Rows lie near named flat spaces through zero. A row that begins with a name and a colon came from that space; any other row is followed by the name of its block's space that it lies nearest.
j116j924: 0, -3, -48, -1, 11, -39, -11, 15, -13, 27, -11, -13, 20, 11, 35, 2, -20, -23, -16, -6, 34
j116j924: 11, -6, 25, 14, -37, -2, 18, -3, -10, 3, 9, -13, 0, -13, -29, 21, 9, 36, 9, -1, -3
j99j519: -2, -45, -83, -45, 15, 0, 1, 26, -42, -3, 0, 16, 26, 37, 23, -28, -25, -48, -21, 22, -8
j116j924: -14, -33, -19, -33, -8, 32, -2, 13, -3, -3, 18, 7, -6, -10, 5, -25, 4, -8, 0, 10, -14
j451j412: 29, -2, -10, -25, 17, 27, -19, 25, -30, -18, -2, 23, 18, 24, 11, 3, -34, 4, -23, 7, -6
j734j928: 9, -23, 12, -36, 1, 31, 0, 5, 27, -21, -24, 37, -6, 2, -5, -12, 17, 17, 35, -6, -36
j99j519: -35, -4, -10, -16, 1, 23, 14, 10, -21, -20, -7, 9, 12, 5, -9, -10, -13, -27, -4, 3, -6
j966j217: -26, -18, 2, -12, -10, 11, 3, 32, -12, -16, -12, 7, 17, -26, -7, 10, -13, 11, 17, -17, 22
j734j928: -31, -11, -23, 13, 7, -25, 6, 0, -2, 2, 11, -14, -1, -16, 1, -8, 5, -25, 2, 2, 22
j115j735: 3, -44, -31, 16, -14, -16, 10, -3, -31, 3, 69, -25, -13, -15, -20, -12, 11, -4, -18, 36, 5
j115j735: -3, 0, -23, 40, -34, -46, 16, -30, -13, 53, 51, -61, -16, -9, 0, -2, 18, -12, -30, 21, 17
j966j217: -29, -19, -17, -34, -14, 32, 20, 25, -34, -22, -19, 16, 26, 10, -12, -4, -21, -16, 1, 0, -11
j99j519: -10, -29, -5, 0, -9, -12, 5, -5, 24, 5, 10, -4, -16, -24, -5, -11, 29, 7, 26, 0, -1
j115j735: -45, -2, -4, -10, -20, 4, 20, -8, 18, 13, -18, -9, -3, -13, 1, -14, 17, -19, 17, -11, -4
j99j519: -27, -5, -68, 3, 33, -41, -1, 13, -33, 4, -5, -7, 25, 22, 25, -11, -28, -62, -25, 7, 33
j115j735: 21, -24, 14, -5, 14, 23, -18, 4, 11, -23, 36, 16, -22, -18, -9, -11, 13, 22, 6, 14, -12
j451j412: 16, -4, 37, 23, 43, 2, -25, 27, -1, -60, 9, 32, 1, -29, -24, 25, -13, 36, 20, -10, 28
j116j924: -61, 29, -16, -26, -24, 41, 9, -18, 4, 43, 3, -31, -9, 5, 31, -39, 0, -59, -36, 5, -14
j734j928: -46, -5, -24, -7, 30, -3, -1, -8, 21, -7, -1, 5, -11, -7, 13, -33, 12, -50, 8, 2, 2
j116j924: 22, 16, 74, 26, 27, 31, -10, -18, 27, -54, 22, 27, -32, -20, -41, 7, 20, 39, 20, 6, -24
j734j928: -44, 9, -23, -4, 10, 25, 14, -6, -35, -13, 24, -8, 3, 13, -6, -25, -16, -57, -36, 23, -8
j734j928: -21, -25, -31, 0, 31, 1, -4, 7, -19, -28, 34, 7, -5, -6, -6, -23, -4, -34, -11, 22, 6
j966j217: 37, 22, 21, 23, -21, -22, 12, -35, 13, 26, -2, -16, -12, 20, -9, 14, 19, 22, -2, 5, -21
j966j217: -19, -34, -31, -14, -8, -1, 7, 23, -25, -7, 9, -1, 13, -10, -3, -5, -9, -9, 1, 4, 13
j451j412: -17, 1, -47, -10, 13, -36, -21, 47, -22, 21, -38, -6, 43, -2, 47, 18, -45, -17, -10, -31, 66
j451j412: 8, -17, -35, -7, 10, -22, -6, 24, -22, 0, -9, 5, 22, 9, 13, 7, -21, -6, -4, -2, 22
j451j412: 8, -32, -49, -67, -5, 26, -4, 26, -7, 10, -35, 27, 22, 32, 33, -22, -15, -17, 2, -1, -25
j99j519: -21, -10, -39, -46, 57, 23, -16, 1, 25, -23, -28, 44, -3, 28, 31, -47, 0, -59, 8, 5, -28
j966j217: -11, -18, -18, -6, 19, 8, 11, -9, -9, -26, 15, 15, -6, 12, -16, -22, 7, -28, 0, 22, -23
j116j924: -4, 5, -21, -28, 21, -1, 3, 15, -3, -14, -59, 32, 28, 34, 15, 2, -20, -21, 12, -15, -8
j115j735: -24, -3, -40, -19, -30, -39, 28, -13, 22, 50, -57, -14, 15, 20, 25, -6, 17, -26, 23, -19, -5
j734j928: 28, -39, 1, -11, -9, 9, 3, 20, -18, -25, 13, 18, 6, -5, -23, 10, -1, 34, 14, 8, -9
j116j924: 11, -29, -10, -8, 12, 2, 3, -13, 14, -15, 18, 15, -19, 3, -11, -22, 25, -4, 15, 19, -29
j734j928: -8, -2, 0, 37, -45, -40, 22, 4, -31, 26, 16, -44, 14, -21, -19, 33, -4, 21, -7, -5, 38
j451j412: 45, 8, 3, -1, -5, -1, 9, -3, -29, -8, -13, 12, 17, 42, -13, 19, -16, 15, -13, 10, -24
j115j735: -19, 8, -1, 22, 13, -4, 3, 12, -36, -23, 17, -7, 12, -7, -16, 11, -23, -13, -18, 5, 26
j115j735: -31, -32, -7, -23, -30, 35, 24, 0, -11, -7, 22, -3, -8, -13, -21, -23, 15, -10, 4, 15, -25
j451j412: -3, -67, -41, -2, 1, -10, 15, -20, -1, -10, 67, -4, -32, -12, -23, -42, 42, -20, 7, 46, -29
j966j217: -17, -45, -29, 4, -20, -5, 33, 16, -58, -29, 30, -5, 17, -3, -43, 4, -8, -7, -3, 24, 1
j451j412: 41, -13, -15, -45, -9, -12, 15, 27, -5, -10, -99, 50, 49, 53, 4, 30, -20, 27, 41, -30, -24
j99j519: -20, -30, -47, 26, 13, -70, -2, -10, 24, 28, 21, -26, -14, -26, 17, -15, 28, -25, 16, 2, 37
j99j519: 29, -23, -44, -9, -1, -21, -7, 12, -27, 18, 11, -6, 14, 21, 17, 0, -15, -4, -20, 13, 7
j115j735: 8, 1, 18, 6, 19, 24, -12, 14, -23, -36, 23, 14, 1, -6, -16, 6, -18, 10, -13, 9, 4
j115j735: -56, -43, -18, -28, 10, 14, 13, 20, 13, -34, -15, 25, 2, -27, -12, -23, 14, -22, 42, -8, -1
j966j217: 7, 4, 9, -32, -40, 6, 13, -1, 28, 33, -58, 4, 10, 12, 15, 8, 11, 23, 28, -27, -21
j116j924: -22, 33, 4, 1, -19, 2, 10, -3, -8, 23, -25, -17, 14, 9, 11, 9, -14, -13, -14, -14, 9
j966j217: 45, -18, 3, 33, -43, -67, 11, -27, 33, 54, 7, -35, -17, -14, -3, 22, 44, 50, 27, -5, 6
j99j519: -16, 3, 22, 0, 6, 4, 5, 1, 21, -18, -23, 15, -1, -13, -11, 4, 9, 7, 29, -16, -1
j99j519: -17, 3, -19, -3, 7, 6, 1, -2, -15, 2, 12, -7, 1, 8, 7, -14, -9, -30, -21, 11, 0
j966j217: 40, 20, 6, 32, -32, -25, 14, -22, -31, 30, 22, -34, 3, 23, -13, 25, -5, 19, -33, 16, -3
j451j412: 20, -63, -43, 10, -9, -60, 37, -15, -6, -9, 6, 6, 0, 13, -35, -2, 35, 3, 37, 22, -20
j734j928: 47, -13, 12, -11, 25, 19, -25, 8, 5, -25, 13, 29, -9, 7, 0, -1, -2, 26, 2, 10, -17
j734j928: -14, -20, -17, -33, 11, 1, 3, 7, 29, -8, -43, 29, 5, 5, 11, -15, 12, -11, 37, -15, -15
j116j924: -22, -32, -6, -46, 14, 65, -11, 6, 15, -26, 27, 27, -23, -12, 3, -48, 13, -20, 3, 19, -36
-2, -2, -27, 19, 0, -31, 10, 5, -37, 4, 11, -17, 17, 10, -5, 11, -17, -15, -20, 9, 22	j115j735
3, -16, -12, -8, 2, -19, -14, 1, 37, 22, -8, -1, -11, -16, 24, -9, 20, 6, 22, -12, 10	j966j217
24, 46, 35, 53, 41, -35, -28, -6, 10, -10, 4, -4, -4, -8, 3, 30, -13, 17, -9, -12, 40	j116j924
-10, 39, 8, -35, 35, 36, -41, 9, 42, 13, -40, 20, -3, 7, 58, -20, -15, -21, -7, -26, 2	j966j217
-2, 5, 50, -28, -29, 59, 12, -15, 33, -8, -15, 17, -20, -6, -18, -10, 26, 27, 25, -6, -51	j734j928
32, -22, 19, -1, 1, 3, -11, 6, 16, -13, 10, 15, -11, -15, -10, 7, 14, 40, 21, -1, -6	j734j928
9, -1, -13, 2, -10, -8, -1, 2, -13, 17, 8, -13, 5, 6, 8, 3, -7, 0, -15, 4, 6	j966j217
12, 1, 15, 35, -45, -30, 26, -27, -5, 29, 24, -38, -11, -9, -26, 17, 24, 25, -1, 9, -1	j116j924
-10, 10, -11, 5, 13, -8, -2, -1, -6, 1, -1, -4, 4, 6, 8, -3, -8, -20, -11, 1, 9	j99j519
53, 10, 29, 57, 23, -59, -7, -9, 5, -19, 3, 4, -2, -2, -26, 42, 6, 45, 18, -4, 22	j116j924
44, 27, 21, 14, 3, 19, -11, 4, -42, -12, 23, -1, 9, 24, -10, 22, -33, 20, -43, 16, -3	j115j735
13, 30, 30, 39, -4, -17, 8, -17, -7, -2, 7, -14, -2, 3, -21, 24, -1, 15, -8, 1, 6	j451j412
1, -9, 29, 14, -7, 48, 3, -8, -30, -32, 76, -8, -25, -19, -40, -12, 3, 9, -29, 37, -20	j734j928
-59, 27, -19, 65, 7, -79, 9, -17, 8, 34, 11, -55, -3, -35, 9, 9, 8, -40, -5, -14, 71	j115j735
6, 6, 7, 0, 14, -2, 4, -7, 8, -14, -17, 16, 0, 14, -7, 1, 4, -2, 11, -1, -14	j116j924
6, 9, 23, 16, 22, 1, -21, -2, 21, -10, 15, 3, -17, -21, 2, 0, 7, 12, 5, -4, 12	j115j735
16, -35, -32, -15, 30, -49, -17, 19, 42, 1, -47, 30, 9, -5, 27, 2, 13, 9, 52, -26, 19	j734j928
-13, 14, 4, -39, -19, 25, -14, 30, 14, 26, -52, 6, 22, -5, 38, 8, -21, 11, 7, -38, 15	j966j217
-12, -20, -28, -33, 11, 9, -2, 1, 21, 4, -17, 17, -3, 9, 20, -28, 11, -24, 14, 0, -18	j966j217
5, 22, 9, 37, 49, -29, -25, 16, -9, -28, 3, 7, 9, -10, 2, 23, -25, 0, -7, -10, 47	j115j735
-13, -58, -52, 1, 2, -35, 12, -3, -2, 2, 35, -9, -11, -14, -6, -25, 26, -21, 14, 22, 4	j451j412
55, -13, -44, 46, 44, -105, -15, -5, 1, 9, -2, -2, 9, 20, 13, 24, 1, 3, 8, 3, 39	j116j924
38, 2, 43, -2, -15, -9, -13, -6, 61, 18, -34, 11, -15, -18, 8, 19, 31, 62, 47, -30, -7	j734j928
-15, -22, 4, -12, -3, 29, 5, 7, -7, -23, 21, 9, -7, -15, -17, -13, 5, 0, 4, 11, -12	j115j735
11, -19, -28, -8, 38, -10, -33, 28, -4, -11, 10, 14, 6, -7, 25, -5, -18, -6, -5, -1, 28	j116j924
-5, -6, 18, -47, 12, 49, 11, 19, 3, -52, -59, 60, 20, 24, -17, -1, -11, 4, 34, -14, -41	j116j924
-59, 13, 20, 5, 9, 1, 1, -6, 48, -1, -22, -1, -15, -39, 6, -12, 22, -16, 34, -27, 17	j115j735

Each name stands for a flat space through zero: a line, a plane or more. A row that begins with a name and a colon came from that space; any other row is followed by the name of the space it lies nearest, among the names in its block.
j801j122: 11, 29, -60, -8, 3, 2, -16, -12, 17, -5, -1, -4, 28, -14, -4, 0, 3, -1, -12, 7, 5
j936j838: 11, -25, 17, 2, 10, -7, 3, 6, 9, -37, 2, 11, -12, -9, 46, -7, 15, 26, 5, 19, 15
j280j97: 0, 9, 22, 1, -10, 2, -4, 19, 0, 5, 42, -8, 11, 36, 2, -2, -20, -2, -10, 2, 28
j936j838: -25, 2, -20, -70, -56, 12, -36, 11, 11, 26, 39, -25, 36, 38, -11, 10, -47, 12, 29, 27, 23
j801j122: -25, -9, -4, -47, 12, 19, 12, 20, 25, -24, -31, -5, -1, -9, 20, -1, -44, -12, -20, 2, -3
j801j122: -7, 11, 5, 19, 41, 16, 27, 7, 11, -39, -61, 0, -35, -15, 14, -20, -10, -12, -43, -11, -22
j936j838: 43, -15, -37, 0, -1, -14, -29, -5, -3, 28, 32, 16, -9, -43, 52, 28, 47, -11, -9, 17, 60
j936j838: -21, 8, 5, -1, 12, 10, 23, -10, 5, 0, -29, -3, -5, 17, -30, -10, -23, -1, -11, -12, -32
j280j97: 4, -74, 57, 11, 16, 22, -24, 34, -1, -8, -4, -7, -31, -34, 38, 16, 4, 19, 77, 7, 1
j280j97: 9, -10, 41, 44, 23, 30, -3, 28, -5, 6, 29, -5, -14, 13, 4, 18, -5, -21, -1, -4, 7
j280j97: 20, -19, 25, 31, 12, 1, 3, -17, 2, 4, 29, 8, 5, 18, 6, -1, -1, 30, 5, 10, 8
j513j136: -5, -7, -3, 15, -7, -2, 17, -34, -17, 9, -14, 16, -5, -4, -31, 15, 30, 3, 15, 4, -48
j513j136: -14, 14, -9, -22, -22, 6, -7, 9, -2, -13, -8, -9, 10, 3, -6, -1, -11, -8, 1, 7, -13
j801j122: 5, -34, 22, -2, 3, 25, -3, 21, -6, 5, 11, 9, -36, -12, 42, 35, 10, -24, -9, 22, 18
j801j122: 18, 7, -6, 18, 14, -23, 5, 4, -8, -1, 4, 13, 2, -27, 9, 0, 30, -18, -12, -21, 14
j213j580: 14, -10, -15, -3, -6, 20, -46, 13, 2, 22, 12, -20, 25, -31, -2, 15, -16, -5, 39, -1, 10
j936j838: -6, 51, -15, -4, -49, 9, -49, 29, -24, -25, -47, -44, 0, -21, -11, -33, -13, -16, 9, -4, -15
j280j97: -27, 66, -14, 6, 2, -13, 26, 36, 1, -20, 20, -5, -10, 53, -23, -10, 22, -38, -42, -17, 11
j936j838: 29, 15, -31, 23, -9, 8, -32, -1, -7, -1, 15, -3, 7, -23, 13, 13, 28, -7, 1, 17, 12
j513j136: -8, 0, -37, -31, 32, -29, 37, -18, 21, 28, -2, 26, 8, -11, -8, 9, 8, -18, -29, -29, 15
j936j838: -18, -27, 48, -41, 5, -50, 29, 37, 5, -46, -39, 8, -48, -12, 65, -47, 3, 15, -11, -18, 39
j213j580: -7, 15, -15, -14, -16, -17, 3, -8, -11, 3, -20, 1, 9, -14, -17, -7, 6, -9, -1, -13, -15
j213j580: -12, 53, -11, -1, -26, 19, -21, 14, 1, 1, 25, -32, 50, 41, -48, -13, -49, -10, -6, -6, -9
j801j122: -23, -8, 0, -34, 18, -16, 6, 41, 26, -27, 4, -5, 7, -2, 15, -11, -3, 3, 28, -18, 20
j513j136: -14, 13, 17, 4, 12, -8, 27, 37, -4, -43, -9, 9, -27, 1, 21, -2, 26, -30, -26, -9, 0
j936j838: 0, 26, -25, -15, -5, -4, -14, 18, 13, -11, 13, -12, 9, 11, 11, -11, -5, -1, -12, 4, 30
j280j97: 24, 13, -24, 37, -17, 11, -23, -47, -11, 35, 0, -9, -26, 25, -12, -4, 18, 33, -5, 33, 3
j280j97: 18, -27, 16, 54, 12, 21, -23, -7, -5, 20, 28, -6, -29, 16, -2, 18, 35, 32, 53, 23, 1
j936j838: -5, 10, -15, -11, -1, 1, 11, -17, 9, -3, 6, 6, 27, 11, -15, 1, -16, 4, -13, 4, -12
j213j580: 4, 12, -20, 4, 15, 18, -12, 10, 5, 5, -18, -11, 3, -24, -3, 4, -13, -24, -10, -11, -2
j801j122: -2, -16, 45, 9, -21, 20, -9, 17, -22, -30, -19, -7, -13, -12, 16, 0, -10, -5, 8, 14, -26
j213j580: -4, -3, 5, 5, 13, 8, -2, 31, 1, -5, 4, -2, -29, -3, 20, 12, 20, -21, 1, 0, 17
j213j580: -24, 45, -7, 24, 26, -3, 22, 34, 20, -26, 26, -10, -23, 67, -16, -14, 26, 0, -10, -6, 16
j801j122: -38, -6, 15, -57, -50, 12, 3, 8, -11, -3, -3, -6, 18, 16, -17, 12, -36, -14, 10, 13, -30
j801j122: 27, 11, -13, -17, -33, -25, -38, -3, -11, 24, 21, -11, 37, -23, 10, -15, -17, 2, -1, -9, 42
j213j580: 25, -34, 47, -5, -33, 7, -18, -5, -25, 2, 10, 5, 12, -25, 36, 6, -31, -1, -13, 17, 10
j213j580: -17, -24, -21, -25, 1, 33, -27, 22, 10, 23, 0, -14, -6, -19, -5, 37, 0, -15, 52, 9, -6
j513j136: -15, 4, -21, -29, -16, 21, 3, -29, 9, 10, -9, -2, 32, 12, -30, 9, -41, 5, -7, 14, -33
j936j838: 6, 7, -43, 0, 12, -3, 15, -32, -3, 20, -43, 16, -46, -22, 10, 10, 35, -16, -42, 8, -1
j280j97: -24, 32, -15, -33, -21, -36, 26, 2, -2, -30, -18, 7, 3, 14, -7, -24, 15, -2, -19, -9, -8
j513j136: -1, -28, 18, 11, 20, -24, 14, 9, -5, -17, -13, 15, -14, -31, 8, 0, 43, 7, 42, -19, -13
j280j97: 18, -19, 47, 51, -6, 0, 5, -20, -25, -1, 6, 8, -28, 16, 3, -4, 23, 26, 9, 15, -13
j936j838: -24, -17, -6, -35, 0, 13, 10, -4, 23, -17, -26, -3, -39, 26, 26, -7, -11, 30, -3, 34, 4
j213j580: 4, 31, -14, 22, 10, -8, 1, -17, 11, 25, 26, -10, 18, 46, -37, -19, -13, 20, -9, -12, 14
j513j136: -5, -9, 15, -11, 7, 2, 0, 32, 5, -36, -7, -1, 11, -25, 21, -1, -7, -12, 9, -8, -3
j801j122: 31, -2, -24, 28, -17, 23, -23, -58, -6, 16, 22, 6, 50, -4, -28, 19, -6, 28, 13, 31, -35
j513j136: -13, -14, 18, -11, -8, -19, -21, 36, 4, -25, 0, -18, -3, -4, 8, -22, 15, 29, 72, -9, 8
j513j136: 9, 5, -14, -20, -6, 12, -12, -5, 9, 3, 8, -3, 44, -15, 2, 4, -44, -11, -22, 1, 4
j936j838: -19, -11, 19, -6, 22, 15, -2, 30, 19, 18, 7, -20, -23, 30, -2, -4, -26, 3, 16, -11, 24
j213j580: 16, -82, 21, -5, 9, -7, 13, -59, 15, 5, 19, 33, 10, -2, 21, 16, 10, 79, 52, 39, -14
j280j97: 6, 20, -21, 5, 4, -33, 12, -15, -6, 1, -17, 9, -2, -13, -8, -18, 27, 0, -12, -20, 1
j213j580: -13, -37, 18, -29, -13, 7, 8, -10, -4, 8, -17, 8, -22, -4, 14, 13, -9, 7, 9, 18, -11
j213j580: 12, 33, -23, 18, 4, 39, -37, 39, 1, -11, 21, -21, 46, -27, -13, 22, -19, -49, -1, -9, -6
j513j136: -14, 14, 3, 37, -11, 21, -5, 5, -20, 33, 29, -8, -24, 43, -47, 29, 37, -15, 30, 6, -21
j801j122: -7, -34, 42, 9, 4, 19, 15, 1, -10, 9, 3, 9, -31, 12, 9, 21, -1, -4, 1, 13, -11
j280j97: 18, 23, 7, 16, -30, -30, -7, -12, -33, 37, 33, 4, 30, 1, -31, -1, 9, -20, -8, -25, 9
j513j136: -8, -14, -4, -3, 13, 16, 5, -9, 9, 18, 6, 2, 10, 4, -20, 18, -12, -1, 15, -1, -16
j513j136: 4, -28, 18, 26, -2, 44, -18, -18, -5, 15, -15, -12, -31, 9, -2, 14, -12, 22, 21, 33, -24
j801j122: -14, -14, 17, -10, 19, -12, 27, 16, 3, 4, 0, 13, -21, 1, 8, 6, 9, -19, -9, -18, 10
j280j97: -19, 26, -16, -32, -57, 11, -11, -11, -26, 7, -36, -12, -12, 3, -16, 1, -12, -20, -21, 19, -28
-44, 20, -3, -18, -20, -8, 2, 32, 0, -6, 8, -18, -20, 48, -32, -5, 26, 5, 47, -2, -9	j513j136
12, -32, 25, -18, 13, -39, 38, -31, -10, 22, -7, 37, 33, -45, -1, 1, -17, -16, -26, -41, -6	j936j838
-19, 41, -20, 7, -37, 49, -32, 27, -31, 30, -22, -32, -42, 9, -29, 29, 6, -62, -11, 12, -20	j280j97
-4, 17, -46, 5, 40, 39, -26, 30, 24, 15, -28, -27, -12, -29, -8, 12, -13, -34, 6, -17, 5	j213j580
-23, -7, 33, 15, -12, 7, 18, 13, -17, -36, -15, 4, -40, 21, -1, 3, 36, 6, 22, 18, -38	j280j97
8, -16, 1, -33, -2, -5, -16, 1, 12, 4, -24, -10, -2, -24, 36, -22, -41, 13, -14, -1, 33	j280j97
-1, 19, 27, 23, -3, -18, 26, 1, -19, -18, -12, 8, -21, 14, -1, -18, 17, -10, -33, -12, -7	j280j97
4, 1, 20, 41, 44, 8, 18, -3, 10, -3, -37, -7, -56, 16, 10, -28, -4, 15, -28, -9, 8	j801j122
-3, -2, 10, -8, 12, 7, -11, 32, 17, -10, 9, -15, -9, 12, 25, -11, -22, 3, -3, 0, 35	j513j136
14, -19, 4, 10, 22, 11, 1, 4, 5, 19, 7, 8, -32, -7, 31, 17, 7, -12, -22, 8, 30	j801j122
21, 18, 5, 39, -12, -28, -21, 6, -19, 25, 25, -11, -38, 24, 7, -19, 46, 16, 10, -2, 47	j513j136
-19, 25, 11, -1, -29, -8, -1, 16, -16, -31, -18, -13, -12, 16, -10, -21, 12, 2, 9, 2, -20	j936j838
-12, -2, 0, 6, 9, 35, -9, 36, -3, 10, -16, -12, -70, 4, 25, 24, 18, -36, -13, 15, 17	j513j136
-4, 50, -11, 11, -8, -19, 0, 16, -14, 1, -1, -10, 17, 2, -32, -17, 5, -32, -17, -36, -1	j936j838
7, -14, -8, -13, -16, 26, -23, -22, 2, 9, -13, -9, 23, -16, -4, 6, -38, 13, 8, 19, -19	j513j136
-1, -9, 18, 50, 56, 7, 39, 9, 10, -27, 23, 26, 7, 3, -15, 23, 36, -12, 9, -17, -32	j280j97
-3, -6, 43, 44, 6, -23, 10, 4, -13, -13, 13, -1, -7, 25, -27, -20, 32, 32, 52, -17, -20	j801j122
7, -8, -4, 7, 2, -21, 14, -34, -4, 56, 37, 15, 8, 26, -30, 12, 11, 10, 3, -10, 14	j801j122
16, 16, 10, 2, -27, -15, 4, -3, -33, -15, -8, 15, 25, -39, 5, 2, 4, -39, -38, -12, -16	j213j580
16, -19, 8, 7, -6, -2, -3, -9, 1, -43, 0, 13, 4, -16, 37, -2, 17, 28, 7, 30, -7	j936j838
-14, -1, 14, -9, -36, 16, -18, 14, -14, 5, 18, -13, -7, 27, -8, 12, 0, 1, 25, 22, -6	j280j97
0, 30, -21, 13, -27, 42, -37, 15, -24, 54, 23, -23, 7, 4, -40, 40, -9, -58, -3, 0, -6	j280j97
-12, 22, 4, 19, -4, 1, -8, 28, -10, 21, 24, -16, -18, 31, -25, 5, 21, -18, 18, -13, 11	j936j838
19, -14, 8, 12, 13, -46, 7, -18, 1, -1, 9, 15, 21, -18, 2, -23, 21, 32, 25, -23, 12	j513j136
